Here is a tiny trained network, its code and every weight. The questions are about switching its units off for an input and a target symbol, where a switched-off unit gives its printed mean instead of its output.

import numpy as np


def w(rows, s, z=0):
    codes = np.array(rows[::2]) - 128.0
    scale = np.full(codes.shape[1], s)
    scale[-1] = z or s
    return codes * scale


def softmax(a):
    e = np.exp(a - a.max(-1, keepdims=True))
    return e / e.sum(-1, keepdims=True)


def log_softmax(a):
    a = a - a.max(-1, keepdims=True)
    return a - np.log(np.exp(a).sum(-1, keepdims=True))


def net(x, mask):
    ids = ['αγδεζηλμξστψ'.index(c) for c in x.split()]
    T = len(ids)
    res = E[ids] + P[:T]
    u = 0
    for l in range(3):
        r = res
        for j in range(2):
            rows = slice(3 * j, 3 * j + 3)
            q, k, v = (r @ M[l][rows].T for M in (Q, K, V))
            z = softmax(np.where(np.tri(T) > 0, q @ k.T / 3**0.5, -1e9)) @ v
            o = O[l][rows]
            res = res + np.where(mask[u + j], z, o[:, -1]) @ o[:, :-1]
        u += 2
    return log_softmax(res[-1] @ U[:, :-1].T + U[:, -1])


Q, K, V, O = {}, {}, {}, {}
E = w([
[84,92,123,92,155,141,142,249,199,107,115],'α',
[126,57,126,130,117,137,132,161,115,87,44],'γ',
[107,169,83,171,112,87,147,114,157,102,170],'δ',
[110,131,91,157,119,113,150,112,139,74,112],'ε',
[90,153,144,93,147,220,66,164,198,144,136],'ζ',
[77,188,73,162,52,116,46,193,152,158,46],'η',
[67,102,153,150,229,151,75,107,57,135,69],'λ',
[131,120,86,134,131,101,146,129,123,69,86],'μ',
[134,40,93,117,219,107,128,74,173,184,80],'ξ',
[155,94,162,155,68,128,96,94,95,97,215],'σ',
[168,191,250,124,149,62,114,191,76,155,107],'τ',
[44,100,193,103,151,112,96,111,202,166,71],'ψ',
],0.022)
P = w([
[189,93,142,177,104,68,221,188,127,71,167],'0',
[159,137,125,84,161,2,109,106,132,92,115],'1',
[155,110,67,160,108,81,166,125,161,106,153],'2',
[153,104,94,158,117,89,184,153,153,108,164],'3',
[130,167,187,91,173,50,83,118,95,125,90],'4',
[124,96,112,183,107,154,165,126,136,135,131],'5',
[128,107,151,192,128,162,171,161,139,142,135],'6',
[128,188,181,113,176,89,90,118,119,133,88],'7',
[121,152,111,182,120,158,163,118,155,120,145],'8',
[126,143,103,206,121,170,184,119,184,95,134],'9',
],0.01)
Q[0] = w([
[177,34,61,136,89,198,131,169,156,70,230],'0.h1',
[73,194,126,100,35,210,101,141,1,129,150],'0.h1',
[248,184,185,65,99,83,88,200,58,121,176],'0.h1',
[50,151,241,67,137,117,67,99,88,168,111],'0.h2',
[76,83,130,222,185,83,7,63,78,134,101],'0.h2',
[196,162,221,126,99,108,185,140,15,74,170],'0.h2',
],0.0076)
K[0] = w([
[164,68,130,204,91,166,183,112,147,102,200],'0.h1',
[171,122,88,129,66,105,105,70,105,111,116],'0.h1',
[208,141,149,76,94,79,127,136,77,90,157],'0.h1',
[134,124,111,57,130,94,101,98,149,131,133],'0.h2',
[52,176,120,151,162,139,78,80,78,133,124],'0.h2',
[246,102,150,127,132,64,102,115,87,86,159],'0.h2',
],0.012)
V[0] = w([
[40,160,208,202,98,98,129,57,124,187,127],'0.h1',
[39,121,176,152,139,149,107,188,139,17,194],'0.h1',
[208,161,153,181,160,204,19,131,200,159,176],'0.h1',
[141,145,139,236,251,138,120,129,117,148,226],'0.h2',
[61,150,140,168,100,187,79,108,46,177,89],'0.h2',
[51,199,76,192,131,128,69,165,253,211,195],'0.h2',
],0.0053)
O[0] = w([
[45,24,111,146,93,96,191,59,111,168,35,162],'0.h1',
[66,80,113,62,200,123,33,97,120,27,162,213],'0.h1',
[160,85,215,194,105,75,98,61,141,142,193,123],'0.h1',
[45,74,132,175,194,73,119,186,43,134,92,88],'0.h2',
[217,149,11,48,143,89,100,129,69,118,10,139],'0.h2',
[127,149,185,22,161,47,124,197,2,62,112,253],'0.h2',
],0.0073,0.0042)
Q[1] = w([
[79,196,66,48,90,201,78,82,39,146,149],'1.h1',
[168,174,98,189,94,233,154,165,125,107,208],'1.h1',
[62,187,156,33,177,111,187,134,207,133,100],'1.h1',
[66,213,148,2,92,167,188,194,158,216,108],'1.h2',
[112,95,238,106,95,160,222,147,216,104,174],'1.h2',
[168,97,16,158,131,190,176,116,107,52,188],'1.h2',
],0.0057)
K[1] = w([
[126,135,2,110,80,180,11,104,164,76,107],'1.h1',
[249,38,127,139,108,157,169,175,156,88,143],'1.h1',
[85,141,223,67,150,145,115,204,192,152,84],'1.h1',
[119,115,80,96,118,68,139,188,215,123,86],'1.h2',
[111,62,160,118,124,75,190,209,172,126,172],'1.h2',
[151,81,69,151,137,181,174,163,39,112,163],'1.h2',
],0.0071)
V[1] = w([
[73,80,76,75,131,241,86,140,185,157,68],'1.h1',
[68,184,180,82,72,237,81,119,108,72,65],'1.h1',
[145,205,3,166,136,124,49,48,135,81,186],'1.h1',
[188,119,97,71,203,145,158,116,100,107,71],'1.h2',
[45,236,141,185,180,60,179,132,122,162,136],'1.h2',
[204,145,83,95,175,71,203,71,160,9,121],'1.h2',
],0.006)
O[1] = w([
[142,33,235,135,80,161,153,227,200,171,138,106],'1.h1',
[142,44,59,120,72,192,108,119,148,114,114,177],'1.h1',
[102,102,126,179,189,85,165,190,161,2,117,1],'1.h1',
[125,52,151,201,222,160,165,127,146,173,188,113],'1.h2',
[60,129,179,124,213,202,157,104,76,66,141,161],'1.h2',
[76,140,195,119,14,226,177,99,149,78,192,129],'1.h2',
],0.0067,0.0045)
Q[2] = w([
[224,74,94,77,140,101,170,2,123,111,113],'2.h1',
[133,202,98,169,150,172,194,122,211,162,103],'2.h1',
[121,138,40,50,179,110,220,165,226,105,145],'2.h1',
[143,24,84,135,158,158,114,138,183,150,165],'2.h2',
[106,158,47,148,96,131,117,154,121,117,78],'2.h2',
[75,89,88,132,79,113,150,49,101,44,122],'2.h2',
],0.0073)
K[2] = w([
[101,157,119,161,94,220,39,139,34,208,44],'2.h1',
[103,174,88,142,194,99,255,114,195,114,52],'2.h1',
[47,174,113,142,111,129,190,237,115,159,64],'2.h1',
[147,29,77,109,185,172,159,89,121,100,163],'2.h2',
[132,93,131,193,78,108,140,200,64,95,85],'2.h2',
[123,59,114,229,58,121,151,105,39,70,87],'2.h2',
],0.005)
V[2] = w([
[186,156,145,139,124,230,91,54,106,152,177],'2.h1',
[123,26,179,81,160,96,193,143,111,114,146],'2.h1',
[2,136,170,232,144,127,141,120,113,151,182],'2.h1',
[138,134,144,146,153,122,55,115,156,172,143],'2.h2',
[179,137,203,128,155,43,133,225,144,99,44],'2.h2',
[117,111,133,90,117,75,118,97,137,141,142],'2.h2',
],0.0052)
O[2] = w([
[151,162,161,104,138,70,51,16,173,198,142,37],'2.h1',
[64,152,168,141,96,119,72,128,100,143,158,123],'2.h1',
[102,180,130,134,149,116,105,83,86,98,126,127],'2.h1',
[77,133,102,151,5,253,107,218,64,188,238,131],'2.h2',
[200,89,108,132,201,127,193,126,153,221,175,254],'2.h2',
[114,198,171,75,163,51,158,231,133,176,247,161],'2.h2',
],0.007,0.0043)
U = w([
[151,170,149,60,146,219,51,168,84,68,174,217],'α',
[163,156,139,166,94,146,115,127,167,114,121,166],'γ',
[110,160,183,80,128,113,166,136,41,50,100,7],'δ',
[128,166,197,129,109,135,139,129,106,51,78,63],'ε',
[206,75,201,143,95,18,68,107,71,58,173,163],'ζ',
[201,94,171,65,103,127,240,119,21,69,158,70],'η',
[84,109,107,176,151,123,126,161,82,117,130,91],'λ',
[139,192,186,148,127,149,141,119,154,71,82,164],'μ',
[194,221,253,184,110,135,175,164,66,131,108,250],'ξ',
[102,206,93,116,92,55,118,233,119,111,42,84],'σ',
[125,179,56,68,141,173,122,72,112,122,145,107],'τ',
[47,93,150,56,30,100,186,93,73,120,120,92],'ψ',
],0.0048,0.0027)

Each question gives the input, a string of symbols that net reads in full, and the target symbol t.
The units are the heads (3 rows each of Q, K, V and O). Each row of codes is followed by its name. A weight is (code - 128) times the scale printed after its matrix; where a second scale follows, it is the last column's (O and U).
mask holds one flag per head, layer by layer. A switched-off head (its flag False) gives its mean, the last column of its rows in O, instead of its output. The means were averaged over made-up inputs and are rounded, as every weight is.
A unit's drop is (log p(t) with every unit on - log p(t) with that unit switched off) / (log p(t) with every unit on - log p(t) with every unit switched off).
The circuit of an input: a set's keep is (log p(t) with only the set's units on - log p(t) with every unit switched off) / (log p(t) with every unit on - log p(t) with every unit switched off). Starting from all 6 units, units are removed one at a time, each time the one whose removal leaves the highest keep (on an exact tie, the one counted first), for as long as the keep stays at least 0.8.
units of the circuit, in order: the units of the circuit, biggest drop first
unit that matters most: the unit with the biggest drop
heads that matter: for each layer, one digit per head in row order, 1 if its drop is at least 0.15 and else 0, layers parted by /
input ξ ξ γ η σ σ λ ε σ ξ, target λ: unit that matters most -> 0.h2
input η λ η ζ τ σ μ, target ζ: heads that matter -> 11 / 01 / 00
input ξ τ μ, target ξ: units of the circuit, in order -> [0.h1 1.h1 0.h2]
input ψ ξ μ, target ψ: heads that matter -> 10 / 11 / 00
input η σ μ ζ λ ζ ε, target ζ: units of the circuit, in order -> [0.h1 2.h1]
input α τ δ λ, target λ: units of the circuit, in order -> [0.h2 1.h2]
input σ σ γ, target σ: units of the circuit, in order -> [1.h2 1.h1 0.h2 2.h2]
input ψ ψ σ ψ δ, target ψ: heads that matter -> 10 / 10 / 00
input γ ξ σ γ ψ ξ τ γ, target ψ: heads that matter -> 10 / 10 / 00
input ξ ψ γ, target ξ: units of the circuit, in order -> [1.h1 0.h1 0.h2]
input σ γ ε, target σ: units of the circuit, in order -> [1.h2 0.h2 1.h1 2.h2]
input ξ η μ ξ, target η: heads that matter -> 01 / 00 / 10
input η ψ μ, target η: units of the circuit, in order -> [0.h2 2.h1]
input λ λ η σ τ η ψ, target ψ: units of the circuit, in order -> [0.h1 1.h1]
input α ξ γ, target α: heads that matter -> 11 / 00 / 00
input η ε η γ ζ η ψ γ δ, target η: heads that matter -> 01 / 00 / 10
input η ε τ γ ψ γ γ γ μ, target γ: units of the circuit, in order -> [0.h2 1.h2]
input α μ μ μ, target α: unit that matters most -> 0.h1
input ξ ε δ, target ξ: heads that matter -> 11 / 10 / 00
input λ γ α μ τ σ ξ, target τ: units of the circuit, in order -> [1.h1]
input γ σ δ σ ξ σ γ, target σ: units of the circuit, in order -> [1.h2 0.h2 1.h1]
input σ η σ μ ζ μ, target σ: heads that matter -> 01 / 11 / 00
input γ μ δ ξ, target ξ: heads that matter -> 10 / 10 / 00
input σ μ τ δ, target σ: units of the circuit, in order -> [1.h2 0.h2 2.h2]
